Each row has a name. Each question is about the rows just above it.

[-31.1  50.8  -9.1  67.2  76.9] -> popom
[-38.2  31.4 -11.8  49.2  33.4] -> duriv
[-30.2  31.5 -11.8  49.3  80.6] -> kuful
[-23.0  39.0  -1.1   9.6  63.4] -> kar
After [ 31.5 -11.8  49.3], its row goes on with
[80.6]
After [-38.2  31.4 -11.8  49.2], its row goes on with
[33.4]
Go on from [ 31.4 -11.8] to the end of its row.
[49.2 33.4]
The rest of the row after [-31.1  50.8]:
[-9.1 67.2 76.9]
Go on from [-11.8  49.2] to the end of its row.
[33.4]
Whose row is [-23.0  39.0  -1.1   9.6  63.4]?
kar

[ -7.1   5.2   7.4  11.4 -20.6   9.2  17.5   9.1  31.0  14.9  15.5  -9.3
  23.4 -22.5  -1.2   6.7  -8.2   5.8 -26.0 -25.6 -15.2   1.4 -24.2  -7.2
   3.6   9.5   1.3  11.3  10.7   2.7  -1.3  20.7   9.5 -19.4  -7.6 -25.1
  -2.0  20.8  18.2  12.7  10.6 -31.0  -9.1  18.6 -39.3 -23.2  21.4]  Nezeg
[-10.8 -17.1  22.0  -7.9 -35.0 -14.8  13.6  38.2  53.9  -8.0  41.0 -46.9
  43.1 -22.5 -34.9  35.0 -18.6  25.9 -60.2 -47.1 -51.9 -51.8 -24.2  -9.1
  27.8   2.2  23.0  37.3  23.4  22.6  18.0  52.0   3.2  -5.4 -30.0 -25.1
  56.3  39.9  43.9  15.7  51.0 -53.1 -60.4  75.2 -60.2 -49.1  25.9]  soso
[-29.0 -11.5  29.3  11.4 -32.1  33.2  25.3   9.1  65.4  30.1  75.0  40.9
  23.4 -34.0 -14.7  -4.6 -22.8  17.3 -41.2 -43.6 -33.5  12.0 -24.2 -16.6
  -6.1  20.3 -15.0   1.0  12.5   2.7  24.3  20.7   6.4 -12.4 -18.8 -47.9
 -25.3  31.7   9.6  27.5  10.6 -31.0 -60.4  59.0 -60.2 -39.4  16.9]  bazuk
[  0.2 -17.1   7.4 -14.3 -20.6 -30.8   2.0  34.0  25.3 -30.9  15.5 -72.0
  31.3  -5.2 -34.9  40.6  -8.2  20.2 -41.2 -25.6 -38.1 -62.4 -10.0  -1.5
  32.6  -8.7  28.4  37.3  17.9  22.6  17.9  43.1   0.1   1.5 -22.6  -2.3
  68.0  23.5  35.3   3.9  45.2 -36.5 -60.4  59.1 -34.1 -32.9  16.9]  fegi
[ -7.1   5.2   7.4  11.4 -20.6   9.2  17.5   9.1  31.0  14.9  15.5  -9.3
  23.4 -22.5  -1.2   6.7  -8.2   5.8 -26.0 -25.6 -15.2   1.4 -24.2  -7.2
   3.6   9.5   1.3  11.3  10.7   2.7  -1.3  20.7   9.5 -19.4  -7.6 -25.1
  -2.0  20.8  18.2  12.7  10.6 -31.0  -9.2  18.6 -28.9 -29.6  -5.5]  vozu
Go on from [-22.5 -34.9  35.0 -18.6] to the end of its row.
[ 25.9 -60.2 -47.1 -51.9 -51.8 -24.2  -9.1  27.8   2.2  23.0  37.3  23.4
  22.6  18.0  52.0   3.2  -5.4 -30.0 -25.1  56.3  39.9  43.9  15.7  51.0
 -53.1 -60.4  75.2 -60.2 -49.1  25.9]
After [-31.0  -9.1  18.6], its row goes on with
[-39.3 -23.2  21.4]
Go on from [22.6 17.9] to the end of its row.
[ 43.1   0.1   1.5 -22.6  -2.3  68.0  23.5  35.3   3.9  45.2 -36.5 -60.4
  59.1 -34.1 -32.9  16.9]
After [-33.5  12.0 -24.2 -16.6], its row goes on with
[ -6.1  20.3 -15.0   1.0  12.5   2.7  24.3  20.7   6.4 -12.4 -18.8 -47.9
 -25.3  31.7   9.6  27.5  10.6 -31.0 -60.4  59.0 -60.2 -39.4  16.9]
The rest of the row after [-60.4  59.1]:
[-34.1 -32.9  16.9]
Go on from [ 2.7 24.3] to the end of its row.
[ 20.7   6.4 -12.4 -18.8 -47.9 -25.3  31.7   9.6  27.5  10.6 -31.0 -60.4
  59.0 -60.2 -39.4  16.9]
Go on from [-11.5  29.3  11.4 -32.1] to the end of its row.
[ 33.2  25.3   9.1  65.4  30.1  75.0  40.9  23.4 -34.0 -14.7  -4.6 -22.8
  17.3 -41.2 -43.6 -33.5  12.0 -24.2 -16.6  -6.1  20.3 -15.0   1.0  12.5
   2.7  24.3  20.7   6.4 -12.4 -18.8 -47.9 -25.3  31.7   9.6  27.5  10.6
 -31.0 -60.4  59.0 -60.2 -39.4  16.9]

[-13.3 -29.8  13.7  -5.3  46.6 -41.2] = zop
[-28.5 -43.0  13.7  -5.3  46.7 -41.2] = boni
[ 13.9  10.1  22.5  25.8 -71.5  71.4] = taf
[17.7 33.8 13.7 -5.3 46.7 52.0] = kazed
The rest of the row after [-28.5 -43.0  13.7  -5.3  46.7]:
[-41.2]
The rest of the row after [13.7 -5.3 46.6]:
[-41.2]
The rest of the row after [ 13.9  10.1  22.5  25.8 -71.5]:
[71.4]

[  4.9  29.1   9.0  35.4  82.4  -9.0  67.1 -35.0   7.6   3.9  12.8  33.0
  12.8 -45.5 -13.5 -52.0 -14.7  12.8   7.6  -2.4 -63.8  18.9   0.8  32.5
 -34.7  25.7  20.2   0.2   3.7 -22.2 -18.7 -61.7   9.4 -56.0  25.3  33.0
 -61.0 -29.2 -51.9 -22.2   0.1   5.1] = bemu
[-12.1 -33.9 -15.3 -42.2  82.4  -9.0  67.2  -1.9 -14.0  -9.5  -5.1 -40.7
 -17.8  57.6  24.4  66.2  29.7 -17.9 -14.0  -5.6  81.0 -20.1  -7.6 -37.5
  40.7 -29.6 -18.7  -8.2 -10.8  49.2  44.0  78.3 -15.5  72.9 -28.5 -40.7
  77.1  33.7  70.0  49.2  -9.8 -14.3] = vez
[-12.1 -33.9 -15.3 -42.2  82.4  -9.0  67.2  -1.9 -14.0  -9.5  -5.1 -40.7
 -17.8  57.6  24.4  66.2  29.7 -17.8 -14.0  -5.6  81.0 -20.1  -7.6 -37.5
  40.7 -29.6 -18.7  -8.2 -10.8  49.2  44.0  44.4  18.0  43.3 -38.3 -42.2
  48.1   5.7  50.9  30.7 -28.9 -30.0] = pofid
[  4.9  29.1   9.0  35.4 -65.8   4.3 -48.4 -35.0   7.6   3.9  12.8  33.0
  12.8 -45.5 -13.5 -52.0  29.7  12.8   7.6  -2.4 -63.8  18.9   0.8  32.5
 -34.7 -29.6  20.2   0.2   3.7 -22.2 -18.7 -61.7   9.4 -56.0  25.3  33.0
 -61.0 -29.2 -51.9 -22.2   0.1   5.1] = guzi
Go on from [-13.5 -52.0  29.7  12.8   7.6] to the end of its row.
[ -2.4 -63.8  18.9   0.8  32.5 -34.7 -29.6  20.2   0.2   3.7 -22.2 -18.7
 -61.7   9.4 -56.0  25.3  33.0 -61.0 -29.2 -51.9 -22.2   0.1   5.1]
The rest of the row after [44.0 44.4 18.0]:
[ 43.3 -38.3 -42.2  48.1   5.7  50.9  30.7 -28.9 -30.0]
Go on from [ 29.7 -17.8 -14.0  -5.6] to the end of its row.
[ 81.0 -20.1  -7.6 -37.5  40.7 -29.6 -18.7  -8.2 -10.8  49.2  44.0  44.4
  18.0  43.3 -38.3 -42.2  48.1   5.7  50.9  30.7 -28.9 -30.0]

[ 21.6  -5.0 -17.2  -9.3  -2.5  10.8   1.6  27.1 -31.2  13.2  -0.3  -0.3
 -29.4 -11.2  40.3 -25.3  -8.3   5.8  -0.7  22.0] : sored
[-0.2 -0.4 -0.3  0.1 -0.4 -0.2 -0.2  0.3 -0.1 -0.1 -0.3 -0.2  0.3 -0.1
  0.0 -0.3 -0.2 -0.3  0.0  0.0] : Zefon
[  7.1  11.6  17.5 -18.8   4.3   3.0 -15.6  25.2  31.8  13.0  -9.1 -28.1
  32.8 -29.7 -41.5  -6.4 -21.1   0.1   1.0   0.9] : zase
[ 0.1  0.2  0.0  0.0 -0.2 -0.3 -0.1 -0.3 -0.3  0.0 -0.2  0.1  0.2  0.1
  0.0  0.2  0.1  0.0 -0.3 -0.5] : puf
[ 20.0   7.2 -19.4 -11.4  -0.1   0.6 -68.4 -12.6  27.4  21.9  -1.5  -1.4
 -20.7  -1.4   9.5   9.5  42.7  23.5 -27.7 -38.9] : Nemu
[  0.1   6.9 -17.2 -19.4 -41.5   2.6 -24.3  15.0  19.1   6.2 -22.3 -25.7
  37.2  14.4  -1.1 -40.4 -12.9  -9.4 -15.4  19.1] : Nipu
[-21.1 -40.0   4.6  18.6  29.0  42.9  -0.9  -1.9 -50.7 -17.6   6.0  47.2
 -24.2  11.7   0.2 -14.7  30.5  12.6  15.2  -0.7] : gasaz
[  4.6  42.0   5.9  66.6   9.3   4.1  38.6 -12.9  12.3   4.3  -1.0 -31.8
   2.7  -0.1   0.0  -0.4   4.9 -12.0 -27.2  -1.3] : Mepuf
[-11.6  -8.4   7.7 -36.7  16.0 -23.2  54.4 -21.4  56.4 -18.8 -12.3  40.2
  11.4 -27.6  34.2  77.2 -13.3  -6.5 -19.3  36.2] : Zer
[ -1.4 -14.7  -6.8  17.2 -11.1  22.1 -32.6 -10.4 -22.6   1.4  22.4  34.5
 -32.3  10.8  30.8 -13.1  22.8  19.5  -9.5   7.2] : Livi
[  7.6  41.0   6.8  50.2   9.0   7.5  43.0   4.8  24.0  15.1 -15.0 -43.9
  24.1 -25.1 -16.2 -11.0 -11.6 -16.4 -21.3   7.9] : sodot
[ -5.6  13.6 -19.4 -11.4  -0.2   0.6 -68.4  15.0  19.0 -18.4 -14.9 -43.9
  28.4 -15.7 -50.3  -4.3 -27.8   8.3  -4.1   9.2] : vonu
After [-0.1  0.0 -0.3], its row goes on with
[-0.2 -0.3  0.0  0.0]
Go on from [ 8.3 -4.1] to the end of its row.
[9.2]
After [  0.6 -68.4  15.0  19.0], its row goes on with
[-18.4 -14.9 -43.9  28.4 -15.7 -50.3  -4.3 -27.8   8.3  -4.1   9.2]
Go on from [ -1.1 -40.4] to the end of its row.
[-12.9  -9.4 -15.4  19.1]
After [-15.0 -43.9], its row goes on with
[ 24.1 -25.1 -16.2 -11.0 -11.6 -16.4 -21.3   7.9]
Go on from [-19.4 -11.4  -0.1   0.6 -68.4] to the end of its row.
[-12.6  27.4  21.9  -1.5  -1.4 -20.7  -1.4   9.5   9.5  42.7  23.5 -27.7
 -38.9]
The rest of the row after [-0.4 -0.2 -0.2  0.3]:
[-0.1 -0.1 -0.3 -0.2  0.3 -0.1  0.0 -0.3 -0.2 -0.3  0.0  0.0]

[ 12.1  54.7  45.9  27.4  15.0 -47.6  27.9   9.4] -> geki
[-47.9  30.2  45.9  27.3  -6.8  24.3  -9.5  21.7] -> turu
[  7.8  18.5 -25.0 -25.6  13.4  70.0  11.8  22.1] -> besab
[ 35.3 -39.5 -50.7  -7.8 -15.7 -40.7 -29.2 -12.1] -> nune
[-47.9  21.1  45.9  27.3  -6.8  24.3  -9.5  21.7] -> morom
[ 45.2  30.1   5.1 -19.7  43.6 -47.5  27.9   9.4] -> Fola
[ 23.2  31.1  -6.7 -14.4 -58.2 -39.1   0.5 -26.6] -> zonir
[ 35.3 -39.5 -50.7  -7.8 -15.7  18.6 -29.2 -12.1] -> vizoz
After [45.2 30.1], its row goes on with
[  5.1 -19.7  43.6 -47.5  27.9   9.4]
The rest of the row after [ 31.1  -6.7 -14.4 -58.2 -39.1]:
[  0.5 -26.6]
The rest of the row after [-25.0 -25.6  13.4  70.0  11.8]:
[22.1]

